Below is a small trained network, with its code and all its weights. Each question gives an input and a class and asks what happens when units are switched off, that is, made to give their printed mean instead of their output.

import numpy as np


def w(rows, s, z=0):
    codes = np.array(rows[::2]) - 128.0
    scale = np.full(codes.shape[1], s)
    scale[-1] = z or s
    return codes * scale


def norm(h):
    return h / np.sqrt((h * h).mean(-1, keepdims=True) + 1e-5)


def f(y):
    return np.maximum(y, 0)


def log_softmax(a):
    a = a - a.max(-1, keepdims=True)
    return a - np.log(np.exp(a).sum(-1, keepdims=True))


def net(x, mask):
    res = np.array(x, float).reshape(1, 5) / 4 @ E
    u = 0
    for l in range(3):
        y = f(norm(res) @ A[l][:, :-1].T + A[l][:, -1])
        res = res + np.where(mask[u : u + 5], y, B[l][:, -1]) @ B[l][:, :-1]
        u += 5
    return log_softmax(norm(res)[-1] @ U[:, :-1].T + U[:, -1])


A, B = {}, {}
E = w([
[47,194,127,114],'x0',
[123,101,1,50],'x1',
[140,168,164,42],'x2',
[103,33,160,79],'x3',
[120,143,109,98],'x4',
],0.0071)
A[0] = w([
[147,125,137,154,133],'L0N0',
[147,103,111,173,15],'L0N1',
[124,5,137,138,113],'L0N2',
[149,118,174,226,6],'L0N3',
[122,131,131,166,95],'L0N4',
],0.014,0.0013)
B[0] = w([
[150,2,131,61,169],'L0N0',
[132,172,210,168,181],'L0N1',
[165,69,91,74,253],'L0N2',
[85,90,188,219,254],'L0N3',
[106,78,135,82,172],'L0N4',
],0.0073,0.005)
A[1] = w([
[185,172,148,161,252],'L1N0',
[50,229,110,36,169],'L1N1',
[201,196,137,48,15],'L1N2',
[118,78,173,101,197],'L1N3',
[83,251,254,79,39],'L1N4',
],0.0066,0.0027)
B[1] = w([
[52,132,150,104,214],'L1N0',
[109,124,141,174,252],'L1N1',
[146,170,115,60,169],'L1N2',
[172,153,46,106,222],'L1N3',
[92,182,185,9,220],'L1N4',
],0.011,0.0039)
A[2] = w([
[76,185,43,184,10],'L2N0',
[64,108,78,60,252],'L2N1',
[94,120,75,66,77],'L2N2',
[109,111,80,85,55],'L2N3',
[238,124,246,254,111],'L2N4',
],0.0072,0.0017)
B[2] = w([
[112,215,28,248,176],'L2N0',
[156,149,122,160,254],'L2N1',
[151,130,189,152,202],'L2N2',
[146,137,132,135,179],'L2N3',
[71,59,152,177,228],'L2N4',
],0.013,0.0047)
U = w([
[184,224,113,46,5],'0',
[204,39,84,71,225],'1',
[96,234,37,199,205],'2',
[38,42,223,211,194],'3',
[40,251,238,38,102],'4',
],0.015,0.0023)

Each question gives the input, the list of numbers given to net, and the class t.
The units are the neurons (one row each of A and B). Each row of codes is followed by its name. A weight is (code - 128) times the scale printed after its matrix; where a second scale follows, it is the last column's (A, B and U).
mask holds one flag per neuron, layer by layer. A switched-off neuron (its flag False) gives its mean, the last column of its row in B, instead of its output. The means were averaged over made-up inputs and are rounded, as every weight is.
A unit's drop is (log p(t) with every unit on - log p(t) with that unit switched off) / (log p(t) with every unit on - log p(t) with every unit switched off).
The circuit of an input: a set's keep is (log p(t) with only the set's units on - log p(t) with every unit switched off) / (log p(t) with every unit on - log p(t) with every unit switched off). Starting from the 12 units with the biggest drops (on a tie, the unit counted first), units are removed one at a time, each time the one whose removal leaves the highest keep (on an exact tie, the one counted first), for as long as the keep stays at least 0.8.
circuit, biggest first: the units of the circuit, biggest drop first
top k neurons: the k neurons with the biggest drops, biggest first
top k neurons in layer l: the k neurons of layer l with the biggest drops, biggest first
drop when u is switched off: that unit's drop, to one decimal
input [-7,0,-1,1,3], class 1: circuit, biggest first : [L0N2]
input [3,7,7,7,6], class 0: circuit, biggest first : [L2N4; L2N1; L0N0; L1N0]
input [7,-3,0,1,-8], class 4: top 2 neurons : [L1N4; L2N4]
input [4,5,6,5,-2], class 0: top 2 neurons in layer 0 : [L0N1; L0N3]
input [-2,1,8,-1,-8], class 0: top 2 neurons in layer 2 : [L2N4; L2N1]
input [-1,0,2,3,7], class 1: top 2 neurons : [L1N4; L2N0]
input [-7,1,5,-6,-6], class 3: top 2 neurons : [L1N4; L0N2]
input [-6,-4,1,4,8], class 1: drop when L0N2 is switched off : 0.1
input [2,5,-7,4,4], class 1: drop when L0N2 is switched off : 0.9
input [-3,4,5,0,4], class 0: drop when L0N2 is switched off : 0.2
